Here is a tiny trained network, its code and every weight. The questions are about switching its units off for an input and a class, where a switched-off unit gives its printed mean instead of its output.

import numpy as np


def w(rows, s, z=0):
    codes = np.array(rows[::2]) - 128.0
    scale = np.full(codes.shape[1], s)
    scale[-1] = z or s
    return codes * scale


def norm(h):
    return h / np.sqrt((h * h).mean(-1, keepdims=True) + 1e-5)


def f(y):
    return y / 2 * (1 + np.tanh(0.7978845608 * (y + 0.044715 * y**3)))


def log_softmax(a):
    a = a - a.max(-1, keepdims=True)
    return a - np.log(np.exp(a).sum(-1, keepdims=True))


def net(x, mask):
    res = np.array(x, float).reshape(1, 4) / 4 @ E
    u = 0
    for l in range(2):
        y = f(norm(res) @ A[l][:, :-1].T + A[l][:, -1])
        res = res + np.where(mask[u : u + 9], y, B[l][:, -1]) @ B[l][:, :-1]
        u += 9
    return log_softmax(norm(res)[-1] @ U[:, :-1].T + U[:, -1])


A, B = {}, {}
E = w([
[114,103,254,114,111],'x0',
[160,246,183,183,206],'x1',
[119,242,126,64,82],'x2',
[129,127,129,129,126],'x3',
],0.0096)
A[0] = w([
[102,87,249,98,154,171],'L0N0',
[61,120,228,76,78,2],'L0N1',
[148,70,135,207,138,236],'L0N2',
[99,144,95,48,111,21],'L0N3',
[136,213,152,167,147,46],'L0N4',
[78,178,74,81,100,56],'L0N5',
[216,151,152,237,221,56],'L0N6',
[79,166,157,63,102,88],'L0N7',
[108,39,113,158,121,158],'L0N8',
],0.011,0.0062)
B[0] = w([
[192,88,209,151,38,254],'L0N0',
[12,105,82,76,199,180],'L0N1',
[74,73,131,213,145,244],'L0N2',
[190,131,135,126,2,142],'L0N3',
[74,151,127,202,114,183],'L0N4',
[217,105,88,139,96,169],'L0N5',
[148,115,94,17,255,233],'L0N6',
[70,101,86,142,120,173],'L0N7',
[95,173,70,184,77,210],'L0N8',
],0.0092,0.0068)
A[1] = w([
[140,150,196,130,154,45],'L1N0',
[115,197,166,132,141,149],'L1N1',
[97,82,214,140,120,67],'L1N2',
[78,146,189,66,96,129],'L1N3',
[139,65,157,140,163,92],'L1N4',
[188,111,130,137,158,109],'L1N5',
[129,149,196,112,98,133],'L1N6',
[120,94,94,3,88,4],'L1N7',
[175,181,133,163,159,19],'L1N8',
],0.021,0.0025)
B[1] = w([
[233,88,107,234,145,187],'L1N0',
[93,72,44,84,21,194],'L1N1',
[203,150,148,40,66,254],'L1N2',
[32,107,106,236,169,213],'L1N3',
[130,183,116,45,126,211],'L1N4',
[111,115,201,143,164,161],'L1N5',
[90,111,44,205,253,191],'L1N6',
[162,220,218,168,194,218],'L1N7',
[70,132,162,63,79,184],'L1N8',
],0.011,0.0088)
U = w([
[82,81,36,235,101,124],'0',
[221,243,125,146,92,143],'1',
[159,62,162,105,2,83],'2',
[60,195,197,197,175,93],'3',
[116,128,90,88,242,254],'4',
[88,188,54,19,57,120],'5',
[250,92,207,93,173,41],'6',
],0.025,0.0051)

Each question gives the input, the list of numbers given to net, and the class t.
The units are the neurons (one row each of A and B). Each row of codes is followed by its name. A weight is (code - 128) times the scale printed after its matrix; where a second scale follows, it is the last column's (A, B and U).
mask holds one flag per neuron, layer by layer. A switched-off neuron (its flag False) gives its mean, the last column of its row in B, instead of its output. The means were averaged over made-up inputs and are rounded, as every weight is.
A unit's drop is (log p(t) with every unit on - log p(t) with that unit switched off) / (log p(t) with every unit on - log p(t) with every unit switched off).
The circuit of an input: a set's keep is (log p(t) with only the set's units on - log p(t) with every unit switched off) / (log p(t) with every unit on - log p(t) with every unit switched off). Starting from the 12 units with the biggest drops (on a tie, the unit counted first), units are removed one at a time, each time the one whose removal leaves the highest keep (on an exact tie, the one counted first), for as long as the keep stays at least 0.8.
units of the circuit, in order: the units of the circuit, biggest drop first
unit that matters most: the unit with the biggest drop
top k neurons: the k neurons with the biggest drops, biggest first
k most important neurons of layer l: the k neurons of layer l with the biggest drops, biggest first
drop when u is switched off: that unit's drop, to one decimal
input [4,-4,1,7], class 3: top 3 neurons => L0N1, L1N3, L1N7
input [-2,0,8,8], class 1: top 2 neurons => L0N5, L1N7
input [7,1,-2,6], class 6: units of the circuit, in order => L1N2, L1N6
input [1,1,1,3], class 0: unit that matters most => L0N2
input [1,-4,-8,8], class 2: top 2 neurons => L1N6, L1N3
input [1,8,8,-7], class 0: units of the circuit, in order => L1N1, L1N2, L1N0
input [1,3,-8,-5], class 6: 3 most important neurons of layer 0 => L0N0, L0N1, L0N7
input [7,2,-2,-2], class 6: units of the circuit, in order => L1N2, L1N6
input [3,1,-7,0], class 6: top 4 neurons => L1N1, L0N6, L1N8, L0N7
input [8,8,1,6], class 0: units of the circuit, in order => L1N6, L1N1
input [1,0,-7,-7], class 2: top 3 neurons => L1N7, L0N8, L1N6
input [1,-3,5,-3], class 3: top 2 neurons => L1N7, L1N2
input [-7,8,1,2], class 5: top 3 neurons => L1N8, L1N1, L1N6
input [-3,8,-6,8], class 4: top neuron => L0N6
input [-1,2,8,-3], class 5: 2 most important neurons of layer 0 => L0N0, L0N5
input [7,-3,1,-8], class 3: 2 most important neurons of layer 1 => L1N3, L1N6
input [0,8,-5,-8], class 4: top 2 neurons => L0N6, L1N2
input [1,-7,1,8], class 3: 2 most important neurons of layer 0 => L0N0, L0N2
input [-1,0,3,5], class 1: drop when L0N2 is switched off => 1.7
input [-1,-3,1,-2], class 1: drop when L0N2 is switched off => 0.3
input [-5,3,3,-4], class 5: drop when L1N7 is switched off => 0.0
input [-4,-8,6,-4], class 1: units of the circuit, in order => L1N7
